What each symbol does to the states:
mora: ga>supe, ke>lupi, vo>mifi, za>vudo
sari: ga>ganu, ke>pite, vo>tive, za>gute
nulu: ga>bidi, ke>biku, vo>ganu, za>tibi
mame: ga>biki, ke>fite, vo>zera, za>dogu
kalo: ga>zota, ke>lama, vo>zaku, za>dadu
roto: ga>luma, ke>bepi, vo>mulu, za>rize
saso: ga>rina, ke>pere, vo>sezo, za>kuzi
vuto: ga>rove, ke>runu, vo>bori, za>zogo
daza: ga>nipo, ke>zera, vo>saba, za>bila
fuze: ga>gafu, ke>tiro, vo>neme, za>zoni
site: ga>bafi, ke>vonu, vo>gani, za>kalo
gere: ga>kugi, ke>nebo, vo>tesu, za>kezo
zaku: ga>lupi, ke>dadu, vo>kugi, za>gipo
tusu: ga>gada, ke>mobi, vo>soli, za>gupe
fame: ga>mifi, ke>kugi, vo>biku, za>rilu
timi: ga>daza, ke>fusa, vo>lipe, za>rina
sake: ga>roto, ke>pave, vo>nuti, za>supe
bidi: ga>gupe, ke>mefe, vo>muru, za>sari
tose: ga>dadu, ke>bobu, vo>nebo, za>pepe
rize: ga>nuti, ke>mora, vo>vulu, za>mifi
rina: ga>bila, ke>reno, vo>vuto, za>runu
pite: ga>tibi, ke>luma, vo>gute, za>feku
resu: ga>tusu, ke>vulu, vo>mome, za>bidi
bafi: ga>sela, ke>zivi, vo>piga, za>zota
sela: ga>loti, ke>site, vo>pave, za>gani
bori: ga>tose, ke>zogo, vo>bigu, za>gesi
lipe: ga>saba, ke>rina, vo>lama, za>vuto
sunu: ga>beto, ke>biki, vo>nipo, za>timi
mulu: ga>feku, ke>rize, vo>resu, za>vulu
fite: ga>nozo, ke>toni, vo>dogu, za>gife
piga: ga>pave, ke>zota, vo>mora, za>lupi
lafi: ga>vove, ke>daza, vo>zivi, za>saba
lama: ga>kolu, ke>vuto, vo>dadu, za>bori
kugi: ga>vudo, ke>gipo, vo>rilu, za>kezi
zera: ga>timi, ke>dogu, vo>bila, za>saso
pere: ga>reno, ke>fuze, vo>kuzi, za>neme
mefe: ga>nulu, ke>dabo, vo>sari, za>pite
nipo: ga>lafi, ke>timi, vo>vonu, za>lipe
toni: ga>vili, ke>tusu, vo>gife, za>soli
mifi: ga>tamu, ke>vudo, vo>mefe, za>dabo
muru: ga>tiro, ke>sari, vo>baki, za>tive
bobu: ga>bori, ke>vofi, vo>pepe, za>vove
saba: ga>vonu, ke>bila, vo>kolu, za>rove
vulu: ga>mobi, ke>mifi, vo>bidi, za>mefe
bofi: ga>pite, ke>roto, vo>keni, za>mulu
tiro: ga>duki, ke>ganu, vo>zoni, za>done
pave: ga>bepi, ke>gani, vo>supe, za>noso
dadu: ga>zeka, ke>bori, vo>gipo, za>bigu
ganu: ga>muru, ke>tibi, vo>done, za>fige
biki: ga>boga, ke>nozo, vo>timi, za>fusa
bigu: ga>nebo, ke>gesi, vo>loti, za>bafi
zeka: ga>zaku, ke>tose, vo>gere, za>nebo
done: ga>baki, ke>fige, vo>nozo, za>vili
biku: ga>mefe, ke>rilu, vo>tibi, za>bofi
zoni: ga>kulo, ke>done, vo>biki, za>nozo
reno: ga>saso, ke>gafu, vo>runu, za>talu
kezo: ga>kezi, ke>sela, vo>sake, za>pave
lupi: ga>noso, ke>zeka, vo>vudo, za>gere
fige: ga>tive, ke>keni, vo>vili, za>gada
nozo: ga>mame, ke>vili, vo>fusa, za>kivo
tamu: ga>vulu, ke>fame, vo>nulu, za>biku
luma: ga>bofi, ke>sake, vo>feku, za>nuti
gife: ga>kivo, ke>soli, vo>pere, za>fuze
noso: ga>mora, ke>zaku, vo>fame, za>kugi
vudo: ga>fame, ke>gere, vo>dabo, za>tesu
soli: ga>sufe, ke>gupe, vo>fuze, za>tiro
duki: ga>fuze, ke>muru, vo>kulo, za>baki
gipo: ga>gere, ke>bigu, vo>kezi, za>loti
bila: ga>lipe, ke>saso, vo>rove, za>sezo
loti: ga>kezo, ke>bafi, vo>bepi, za>piga
kulo: ga>neme, ke>baki, vo>boga, za>mame
feku: ga>keni, ke>nuti, vo>tusu, za>mobi
nebo: ga>gipo, ke>pepe, vo>kezo, za>sela
gafu: ga>pere, ke>duki, vo>talu, za>kulo
sufe: ga>gife, ke>mome, vo>gafu, za>duki
gesi: ga>pepe, ke>lafi, vo>bafi, za>zivi
nuti: ga>mulu, ke>supe, vo>mobi, za>tamu
talu: ga>kuzi, ke>kulo, vo>beto, za>boga
supe: ga>rize, ke>noso, vo>tamu, za>fame
mome: ga>soli, ke>bidi, vo>duki, za>muru
baki: ga>zoni, ke>tive, vo>mame, za>fite
beto: ga>vofi, ke>boga, vo>lafi, za>daza
gani: ga>piga, ke>kalo, vo>noso, za>zaku
gupe: ga>mome, ke>nulu, vo>tiro, za>ganu
tesu: ga>rilu, ke>kezo, vo>luma, za>sake
tibi: ga>sari, ke>bofi, vo>fige, za>keni
gada: ga>toni, ke>resu, vo>sufe, za>mome
fusa: ga>zera, ke>kivo, vo>rina, za>reno
kivo: ga>dogu, ke>sufe, vo>reno, za>gafu
kolu: ga>kalo, ke>rove, vo>zeka, za>tose
pepe: ga>bigu, ke>vove, vo>sela, za>site
zota: ga>gani, ke>kolu, vo>lupi, za>zeka
kezi: ga>tesu, ke>loti, vo>roto, za>bepi
sezo: ga>vuto, ke>kuzi, vo>bobu, za>vofi
boga: ga>sunu, ke>mame, vo>daza, za>zera
tive: ga>done, ke>gute, vo>fite, za>toni
dogu: ga>fusa, ke>gife, vo>saso, za>pere
vonu: ga>zivi, ke>lipe, vo>kalo, za>lama
vofi: ga>zogo, ke>sunu, vo>vove, za>nipo
zogo: ga>bobu, ke>beto, vo>gesi, za>lafi
rove: ga>lama, ke>sezo, vo>tose, za>bobu
mobi: ga>resu, ke>tamu, vo>gupe, za>nulu
bepi: ga>sake, ke>piga, vo>rize, za>mora
gute: ga>fige, ke>feku, vo>toni, za>tusu
kuzi: ga>runu, ke>neme, vo>vofi, za>sunu
dabo: ga>biku, ke>tesu, vo>pite, za>luma
zivi: ga>site, ke>saba, vo>zota, za>kolu
rilu: ga>dabo, ke>kezi, vo>bofi, za>roto
keni: ga>gute, ke>mulu, vo>gada, za>resu
runu: ga>sezo, ke>talu, vo>zogo, za>beto
vili: ga>fite, ke>gada, vo>kivo, za>sufe
vove: ga>gesi, ke>nipo, vo>site, za>vonu
neme: ga>talu, ke>zoni, vo>sunu, za>biki

The rows follow the links: the fewer symbols apart two states are, the more alike their rows tend to be.

Each row is also shifted at random along 8 hidden directions that mean nothing.

Some states, each with a row of numbers:
tesu
[23, 7, -23, -6, -3, -5, -30, -15, 16, -41, 7, -24, -22, 31, 17, 6, 23, 14, 21, 42, 27, -19, -16, -15, 36, -5, -2, 49, 17, -32, 53, -29, 54, 0, -12, -17, -25, 48, 19, -37, 14, 14, -12, 8, 17, 19, 13, 14, 0, 39, -1, 29, -15, -3, 11]
vuto
[32, 1, 9, -1, 41, 14, 12, 2, -52, -15, -2, -33, 3, -40, 22, -1, -14, -33, 15, -35, 3, 9, -50, 36, 1, -33, -25, 12, 29, 17, 27, 28, 46, 35, -5, 49, -21, -5, -54, 50, -15, -21, 7, -16, -35, 7, 25, 1, 5, 19, 26, 32, 6, 20, 20]
fusa
[-58, 18, 44, -14, -7, 22, 32, 0, -34, 13, 6, -5, 16, -5, 10, -24, -21, -26, 12, -64, -52, 17, -38, 23, -22, 5, -3, -5, -11, 22, 4, 33, -4, -7, 11, 86, 13, -13, -9, 65, 4, -9, 1, -6, -22, -3, -8, 20, 1, -29, 3, -13, -3, 19, -3]
runu
[-48, 14, 2, 12, -47, 12, -64, 22, 17, 21, -24, 4, -54, 55, -7, -14, 38, -33, -66, 26, -39, 7, 12, -31, -23, -14, -25, -39, 2, 40, -23, 5, -29, -20, -39, -8, -11, -29, -2, 60, 55, 5, 14, -25, -26, -3, 20, -27, 11, -25, 23, -20, -34, 13, 1]
bafi
[29, -34, -36, 15, 23, -7, -46, -2, -28, -10, -22, 9, -57, -27, 15, -13, 17, -30, -38, 5, 26, -11, -4, -3, 4, -32, -8, -8, 54, -5, -36, 9, 2, 29, -35, -13, -53, -9, -51, 39, -11, -11, -12, -2, -14, -16, 30, -13, -6, 44, 33, 35, 3, 9, 28]
gani
[-18, -34, 4, -7, 45, -32, -23, -13, -10, -68, -3, -56, -6, -6, 47, -20, -26, 3, 22, 8, -41, -15, 3, 49, 34, -17, -3, 5, 17, -19, 14, 3, -11, 16, -8, -12, -13, 7, -26, 2, 1, -15, -11, 8, -4, -36, 32, 22, -20, 29, -12, 22, 16, 2, 25]
vove
[23, 17, -13, 18, 8, 17, 14, 15, -1, 26, 5, -7, 24, 12, -14, 26, -5, -26, 13, 28, 26, -20, -13, 1, -2, -23, -12, 18, -7, -1, 16, 17, -3, 29, -2, -37, -16, -13, -4, -8, 9, -15, 20, -18, 24, -4, -2, 1, -19, -1, 2, 8, 45, 42, 26]
mome
[48, 68, 79, -43, -12, -45, 14, 19, 40, 37, -25, 19, 31, 70, 0, -36, 81, -8, 2, -6, -58, 95, 7, -35, -43, 24, -55, -72, -45, 36, 43, -65, 24, -35, -1, -10, 74, -47, 35, 116, -9, -6, 37, -6, -12, 15, 17, -65, -4, -43, -37, -36, -53, -67, 2]
bila
[1, -28, -2, 7, 9, 23, -8, 7, -36, -35, 8, -35, -11, -56, 8, 5, -63, 8, -10, -44, -23, -10, -9, 40, 12, -25, -4, -1, 20, 19, -14, 39, 5, 20, 6, 67, 1, -1, -42, -11, 0, -4, 17, -17, -45, 4, 15, 2, 29, -9, 31, 21, -4, 0, -8]
gere
[25, 20, -16, 7, -9, -17, -10, 12, 18, 39, -16, 36, -3, 39, -10, -8, 39, -14, -8, 38, 18, 13, 17, -43, -5, -4, -16, -21, 1, -24, 1, -13, -28, 5, -15, -72, -24, -28, 22, 22, 0, -11, 8, 9, 47, -22, 7, -23, -36, 14, -7, -2, 25, 1, 31]
lipe
[27, -24, 4, 8, 19, -7, -30, 17, -1, -15, -14, -30, -13, 10, 15, -1, 3, -25, -22, 19, -32, -21, -6, 20, -9, -31, -22, -9, 9, 33, -40, -2, 0, 20, -18, -11, 18, -23, -45, 31, 0, -10, 27, -31, -30, -6, 24, -16, 6, -7, -1, 11, -2, 4, 16]
zogo
[49, 38, 39, -7, 5, -7, -14, -12, -15, -16, 7, -64, 7, 11, 18, 30, -1, -25, 16, 6, 13, 5, -25, 47, 11, -31, -29, 18, -9, 26, 83, 22, 5, 36, -7, 4, -10, 14, -14, -1, 38, -27, 0, -45, -22, 9, 24, -15, -3, 3, 3, -11, 12, 34, 16]
fame
[40, -51, 11, -12, -12, -47, -24, 4, 27, -20, -7, 28, -7, -13, 4, -5, -20, 61, -14, 0, -9, -9, 52, 12, 11, -5, 5, -20, 2, -15, -64, -23, -63, 4, 9, -20, 55, -17, 7, -53, -35, -3, 11, -8, 14, -27, -1, -44, -2, -11, -29, -10, -1, -69, -6]
mora
[68, 18, 30, -23, -44, -19, -5, 23, 50, -32, 17, -10, 31, 22, -9, 11, -42, 101, 23, 2, -22, 24, 48, -2, 39, -5, -31, -6, -23, -30, 52, -15, -29, -6, 32, 1, 71, -10, 62, -87, 2, -6, 49, -5, 28, 1, 7, -59, 1, -36, -24, -5, -5, -78, -9]
noso
[94, -9, -61, 11, 55, 10, 24, 12, 7, -23, 7, -26, 22, -13, 0, 5, -11, 7, 29, 35, 11, 0, -4, -29, 37, 0, -2, 10, 14, -39, 29, -7, 69, 9, 4, -51, -39, 4, -6, -16, -20, 12, 21, 46, 21, 14, 19, 22, -7, 39, 10, 57, 28, -10, 29]
bobu
[18, -7, 6, 2, 5, -5, -32, 0, -14, -9, -17, -34, -20, 33, 26, -17, 1, -54, -21, 10, -61, -11, -9, 7, -4, -21, -9, -17, 2, 23, -14, 29, -29, 14, -27, -11, -33, -23, -29, 66, 39, -16, 2, -13, -14, -24, 31, 12, -21, 1, 4, -7, 22, 31, 41]
muru
[3, -11, 28, -17, -7, 14, 27, -34, -36, -6, 5, 5, 3, -2, 20, -22, -12, -33, 18, -57, -36, -24, -54, 9, -15, 18, 46, 38, -11, 10, -31, 21, 9, -4, 7, 86, -7, 28, -5, 39, -3, 9, -41, 11, -14, 14, -29, 62, -1, 0, -12, -27, -3, 22, 1]
bigu
[11, -23, -15, -13, 55, 4, -14, 17, -5, -104, 6, -97, 2, 1, 47, -26, -37, 25, 40, 9, -69, -10, -23, 32, 56, -24, -33, 20, 35, -24, 46, -12, 93, 2, -1, 28, 3, 12, -35, 6, -7, 4, 34, 21, -28, 9, 49, 24, 14, 28, 11, 76, -15, -27, 21]
ganu
[83, 8, 44, -17, -9, -25, 19, -39, -19, 18, 8, 20, 13, -50, -8, 31, 0, 13, 2, -45, 63, 17, 5, 29, -14, 12, 22, 3, -19, 24, 11, 12, -36, 23, 19, 23, 11, 25, 3, -33, -13, -14, -37, -26, -17, 11, -24, -23, 8, -3, -9, -51, 2, -7, -25]
gute
[-88, -13, 7, 0, 6, -18, 44, 11, -4, 57, -11, 97, 11, -77, -32, -11, 21, 45, -6, -45, 69, 48, 35, -5, -43, 24, -3, -45, 14, -16, -52, -35, -17, -17, 17, 4, 48, -23, 3, -3, -86, -4, -2, 9, 8, -15, -30, -52, 8, -7, -2, 0, -28, -50, -49]
rilu
[2, 25, 15, -22, 10, -29, -11, -35, -12, -36, 8, -22, -11, -18, 24, 5, 19, 17, 34, -4, 63, 22, -12, 26, 27, 0, -4, 30, 16, -28, 90, -11, 23, 13, -3, 3, -30, 53, 11, -29, 2, -12, -42, 0, 1, 5, 13, -1, -5, 47, 3, 5, -16, -4, -6]
vofi
[-15, 35, 23, 10, -20, -18, -42, 0, 12, 10, -3, -28, -14, 6, -11, 45, 21, -3, -20, 38, 59, 13, 23, 32, -2, -26, -39, -8, -9, 32, 59, 4, -32, 22, -18, -45, -2, 7, -4, -36, 41, -23, 2, -60, -19, 1, 17, -54, 9, -8, 13, -25, -7, 27, -13]
biki
[-21, -24, 2, 19, 17, -6, 0, -8, 6, 19, -2, -11, 14, -2, -9, 29, -7, -31, -15, 29, 3, -39, 18, 31, -22, 5, 25, -5, -27, 42, -51, 9, -48, 7, -2, -46, 9, -3, -25, -22, 11, -1, -14, -24, -10, -12, -19, 16, 0, -20, -18, -36, 27, 41, -11]
tive
[43, -20, -29, 16, 66, -32, 7, -43, -11, 5, -13, -18, -4, -53, -4, 24, 19, -47, -25, 20, 35, 12, 38, 11, -13, 38, 48, -43, -15, 34, -19, 11, -22, 2, -14, -87, -68, 15, -42, 10, 9, 8, -60, 25, -31, -9, -2, 29, 2, 31, 6, -33, 22, 36, -11]
daza
[7, 22, 23, 19, -97, 9, -63, 21, 35, 67, -11, 49, -34, 61, -40, 38, 35, -11, -66, 43, 35, -25, 21, -26, -32, -31, -25, -3, -16, 39, -42, -3, -74, 13, -22, -23, 34, -22, 24, -32, 44, -7, 27, -76, 10, 5, -16, -67, 7, -50, 0, -49, -11, 15, -10]
kivo
[31, -5, -3, 2, 45, 7, 20, -9, -52, 5, -9, 3, -14, -99, -3, 1, 0, -22, -25, -73, 29, 56, -5, 21, -20, 6, -6, -46, 26, 40, -2, 20, 38, 9, -2, 48, -25, -9, -61, 65, -35, -1, -12, 3, -69, 17, 14, -22, 34, 15, 48, 11, -28, -8, -24]
gipo
[1, 0, 6, -12, 38, -4, 33, 22, -25, -6, -9, 13, 25, -5, 22, -39, -2, 4, 38, -27, -30, 22, -31, 1, 3, -16, -32, -5, 27, -40, 5, -11, 38, 11, 6, 23, 13, -32, -10, 62, -52, -19, 30, 23, 20, -16, 17, -4, -29, 17, -8, 49, 12, -29, 36]
gada
[-37, -11, 20, -16, 26, -15, 29, -20, -18, 1, -4, 11, 10, -25, 11, -20, 12, -12, 14, -32, -9, 10, -10, 15, -22, 24, 21, -7, -6, 9, -24, -13, 7, -15, 8, 21, 12, 8, -12, 32, -32, 6, -30, 13, -15, -3, -18, 24, 0, 5, -19, -13, -12, -4, -14]
timi
[26, -5, -18, 13, -8, 15, -48, 13, 16, -17, -15, -46, -31, 42, 2, -2, 6, -37, -49, 30, -73, -4, 13, -21, 3, -3, -7, -34, -6, 45, -16, 14, 4, -13, -28, -19, -23, -20, -22, 47, 61, 19, 19, -3, -40, 9, 31, 6, 18, -17, 22, -6, -16, 12, 11]
kezi
[-47, -39, -55, 20, -29, 25, 3, 38, 22, 36, -9, 88, -14, 29, -20, -34, 11, 18, -8, 26, -6, -43, -3, -69, -11, -4, 10, 18, 30, -55, -104, -28, 2, -15, -1, -8, 18, -30, 24, -3, -49, 19, 29, 29, 62, -14, -24, 9, -21, 2, -7, 38, 8, -27, 17]
gafu
[-18, 31, -16, 21, 40, 6, 31, 24, 20, 61, -8, 33, 28, -16, -41, 39, 76, -16, 2, 49, 97, 27, -1, -18, -41, 5, -38, -12, -3, 21, 13, -62, 77, 0, -5, -72, 29, -8, -18, 1, -46, 7, 22, -21, -12, 35, -10, -46, 20, 3, 4, 18, -24, 3, -31]
nuti
[44, -11, 22, -16, -16, -34, 9, -7, 22, 12, -3, 30, 19, 34, 6, -7, 11, 14, 14, 12, -12, -21, 6, -12, -5, 11, 16, 13, -23, -18, -34, -24, -33, -1, 11, -21, 35, 1, 29, -14, -20, -3, -6, 1, 37, -14, -21, 0, -24, -9, -47, -25, 14, -25, 14]
tibi
[-19, -19, -24, -4, -25, -6, -47, -34, -4, -14, -10, 17, -65, 9, 12, -25, 31, -19, -43, -3, -7, -9, 4, -33, 1, 26, 42, 2, 15, 3, -36, -3, -11, -28, -28, 11, -54, 31, 2, 23, 33, 27, -58, 25, -14, 0, -3, 33, 11, 25, 12, -20, -34, 4, -10]
mobi
[-41, -3, -7, -10, -64, 7, -43, -39, 10, -9, 3, 20, -52, 45, 5, -18, 14, -8, -23, 9, -11, -35, -8, -34, 8, 24, 50, 39, -3, -9, -19, 4, -29, -30, -15, 25, -39, 48, 38, -16, 50, 26, -55, 15, 13, 4, -23, 45, 0, 7, -5, -33, -19, 19, -11]
pite
[44, 5, -43, 0, 22, 6, 4, -23, 15, -25, 7, -24, -4, 26, 7, -2, 22, -15, 15, 36, 3, -12, -12, -40, 22, 30, 34, 27, -3, -17, 28, -21, 61, -19, -6, -32, -48, 44, 14, -5, 20, 32, -29, 45, 11, 27, -3, 56, 6, 34, 0, 11, -5, 13, 5]
reno
[71, -16, -27, 23, 39, 26, 22, -2, -4, 10, 6, -34, 27, 6, -7, 32, -7, -56, 6, 34, -9, -52, -29, 3, -12, -1, 24, 25, -19, 34, -34, 10, 39, 18, -3, -27, -13, 7, -35, 1, 10, 13, 4, -10, -12, 22, -13, 48, 8, -1, -4, -1, 33, 51, 14]
fite
[7, 26, -13, 7, 36, -6, 15, 18, 52, -15, 10, -51, 36, -9, -22, 38, 9, 36, 4, 51, 9, 39, 54, -1, 11, 31, -21, -43, -34, 27, 62, -38, 48, -29, 12, -75, 33, 4, 8, -51, 14, 24, 30, 11, -27, 31, 12, -26, 38, -22, 0, 4, -27, -23, -42]
tose
[9, 15, -19, 5, -13, 29, -19, -5, -32, -29, 11, -34, -25, -13, 8, -3, -37, -8, 1, -19, -2, 3, -24, 5, 33, -24, -5, 21, 26, -14, 57, 48, 14, 16, -8, 44, -62, 16, -4, 2, 40, -6, -3, 4, -8, 2, 23, 15, 1, 18, 41, 27, 10, 28, 18]
bidi
[19, -30, 19, -16, -40, -17, -13, -7, -18, 29, -21, 83, -43, -40, -7, -35, 11, 13, -55, -78, -7, 30, 16, -23, -34, 12, 20, -46, 19, 13, -92, 0, -52, -11, -4, 64, 16, -26, -5, 50, -34, 6, -20, 4, -20, -10, -14, -36, 14, -13, 9, -27, -38, -52, -19]
sezo
[-21, 8, -38, 39, -11, 35, -16, 1, -41, 74, -12, 62, -45, -37, -34, 30, 49, -63, -45, 2, 117, -13, -35, -19, -40, -34, -8, 19, 44, 17, -31, 16, 13, 39, -31, -2, -55, -3, -38, 26, -13, -10, -15, -40, -5, 14, -14, -21, 4, 29, 50, 13, 3, 59, -2]

From each start, follow one symbol. Which state do you reach?
Answers are names.
new walk
[147, 51, -6, 13, 57, -11, 11, 38, 28, 32, -14, -33, 45, 43, -17, 40, 64, -45, 17, 80, 35, 29, -13, -23, -13, -29, -71, -18, -16, 28, 63, -42, 85, 34, -16, -106, 11, -38, -21, 43, -13, -16, 65, -31, 0, 30, 37, -50, -11, 11, -8, 30, 20, 4, 42]
za rove
new walk
[-28, -8, 17, 5, 28, -9, 5, 1, 14, -8, 4, -29, 18, -10, -3, 26, 5, 5, 3, 19, 4, -11, 11, 36, -11, 3, -7, -3, -20, 34, -6, -21, 15, -2, 6, -18, 44, 8, -21, -28, -6, 3, 8, -22, -31, 11, -6, -6, 24, -15, -16, -7, -12, 1, -28]
vo boga
new walk
[25, 40, 37, -13, -80, 5, -50, 12, 30, -17, 15, -26, -9, 75, -2, 23, -9, 38, 9, 32, -3, -22, -9, 2, 32, -37, -39, 44, -13, -10, 68, 2, -19, 11, 0, 19, 35, 16, 53, -63, 54, -11, 33, -50, 24, 12, 9, -36, -2, -27, -11, -8, -8, -6, 10]
ga zota
new walk
[69, -48, -42, 8, 3, 1, -2, -31, -13, -16, 4, 14, -22, -46, -3, 3, -36, 5, -26, -24, 3, -24, 21, -15, 13, 27, 66, 0, 8, -10, -59, 27, -31, -4, 3, 7, -48, 24, -8, -35, 5, 24, -42, 36, -4, 0, -15, 38, 11, 17, 13, -16, 15, 0, -8]
za mobi
new walk
[45, 48, -4, 5, 10, 26, 0, 10, 10, -11, 11, -67, 12, 27, -9, 25, 2, -27, 2, 27, -24, 21, -10, -7, 12, -1, -19, -9, -21, 36, 79, 18, 49, -5, -4, -14, -24, 5, -3, 18, 57, 11, 21, -4, -27, 32, 22, 9, 16, -12, 19, 2, -2, 30, 4]
ga runu
new walk
[-45, 24, -6, -14, -12, -23, -35, -3, 30, -43, 6, -31, -16, 29, 14, -7, 18, 38, 17, 42, 15, 21, 23, -5, 40, 5, -19, 7, 8, -37, 85, -28, 16, -20, -10, -38, -14, 30, 36, -40, 28, 4, -6, 16, 16, -3, 25, -10, -2, 24, -2, 16, -26, -20, -7]
ke gere
new walk
[48, -54, -39, 8, 75, -8, 9, 13, 5, -41, -8, -34, 17, 10, 32, -14, -8, -13, 31, 44, -32, -53, -20, 8, 21, -20, -1, 28, 21, -29, -46, -27, 54, 20, -5, -44, 5, -9, -39, 6, -46, 0, 24, 22, 16, -9, 16, 39, -22, 36, -23, 61, 31, -6, 45]
za gipo
new walk
[-36, -7, -35, 14, -19, 5, -7, -29, 7, 15, 12, 31, -22, -23, -23, 22, 13, 11, -12, 19, 74, -15, 22, -23, 5, 27, 47, 19, 4, -17, -7, -3, -17, -16, -1, -30, -41, 44, 22, -67, 8, 20, -51, 19, 16, 5, -28, 18, 9, 24, 10, -18, -5, 19, -31]
ke biku
new walk
[-18, -11, 3, -15, -47, -14, -38, 3, 10, -17, -8, 22, -37, 20, 12, -36, -11, 33, -24, -18, -42, 16, 31, -22, 18, 1, 2, -24, 11, -26, -14, 6, -55, -18, -9, 16, -6, -15, 33, 4, 20, 0, -1, 19, 15, -27, 17, -19, -13, -3, 5, -7, -14, -37, 6]
za mora
new walk
[-100, -19, 22, -16, -70, -13, -7, -3, -1, 31, -15, 84, -33, 1, -4, -60, -11, 26, -41, -68, -57, 29, 39, -31, -23, 30, 32, -52, -2, -22, -79, 20, -115, -45, 5, 53, 8, -34, 40, 38, 2, 3, -28, 31, 26, -47, -22, -5, -18, -30, -6, -49, -16, -39, -13]
vo sari
new walk
[74, 47, 11, -6, -31, 20, 17, -19, 11, 35, 13, 3, 19, 48, -19, 30, 32, -36, 10, 18, 22, -12, -34, -32, -17, 20, 26, 36, -41, 23, 33, 0, 27, -7, 5, 2, -11, 33, 36, -1, 40, 14, -18, -10, 9, 44, -30, 28, 6, -13, -13, -41, 3, 36, -3]
vo zoni
new walk
[49, -28, 19, -4, 28, 19, 21, 21, 1, -10, -7, -19, 29, 25, 16, -17, -7, -26, 11, -6, -84, -34, -44, 7, -24, -5, -5, 14, -13, 37, -71, -20, 55, -1, 6, 47, 64, -20, -35, 55, -31, 13, 38, -11, -27, 25, -6, 22, 13, -29, -26, 12, -11, -12, 14]
za neme
new walk
[-89, 15, 22, -18, -3, -49, -28, -38, -1, -19, -3, 0, -30, -9, 22, -5, 37, 17, 12, 7, 58, 27, 20, 29, 10, 7, -2, -1, 10, -25, 60, -18, -35, -5, -15, -31, -26, 37, 19, -22, 9, -18, -55, -2, 11, -26, 7, -14, -16, 36, -10, -19, -17, 2, -14]
ga luma
new walk
[-48, 36, 52, -31, -73, -23, -53, -55, 18, -26, 15, -20, -34, 58, 18, 17, 33, 11, 7, 19, 33, -22, -15, 18, 14, 14, 23, 60, -26, 10, 69, -14, -24, -16, -11, 25, -3, 85, 53, -61, 71, 6, -64, -36, -4, 19, -17, 13, 13, -1, -24, -57, -43, 25, -32]
ke pite
new walk
[60, 13, 27, 6, -74, 30, -12, 19, -5, 32, 9, 20, -5, -11, -34, 28, -48, 21, -42, -47, -10, 8, 17, 1, -6, -21, -8, -19, -17, 35, -18, 55, -68, 19, 14, 60, 27, -27, 12, -27, 31, -10, 33, -43, -18, 8, -5, -47, 19, -60, 26, -38, 6, -9, -13]
za runu
new walk
[69, -10, 13, -15, 37, -33, 23, -10, -6, -2, -6, 7, 17, -59, -3, 7, 12, 23, 2, -31, 28, 43, 24, 15, -10, 17, -1, -35, -3, 17, -3, -25, 16, 1, 14, -6, 28, -4, -20, 1, -48, 0, -5, 5, -31, 11, 2, -36, 20, 4, -5, -6, -19, -48, -24]
za gupe
new walk
[56, 9, -4, 13, -69, 33, -26, -21, -21, -1, 25, -13, -18, 0, -13, 44, -66, 0, -10, -13, 30, -53, -13, 14, 29, -27, 27, 56, -4, -6, 26, 81, -71, 42, 8, 39, -48, 30, 22, -82, 66, -15, -16, -32, 23, -3, -12, 17, -10, -8, 25, -28, 50, 56, 12]
ga site
new walk
[-4, -35, -49, 14, 31, -8, 27, -28, -23, 20, -2, 46, -11, -80, -13, -4, -15, -4, -17, -27, 48, 11, 33, -15, -4, 35, 55, -30, 17, -25, -45, 26, -44, -4, 4, -31, -65, 3, -13, -12, -24, 8, -51, 49, 15, -26, -19, 27, -9, 33, 17, -9, 31, 14, -9]
ke mifi
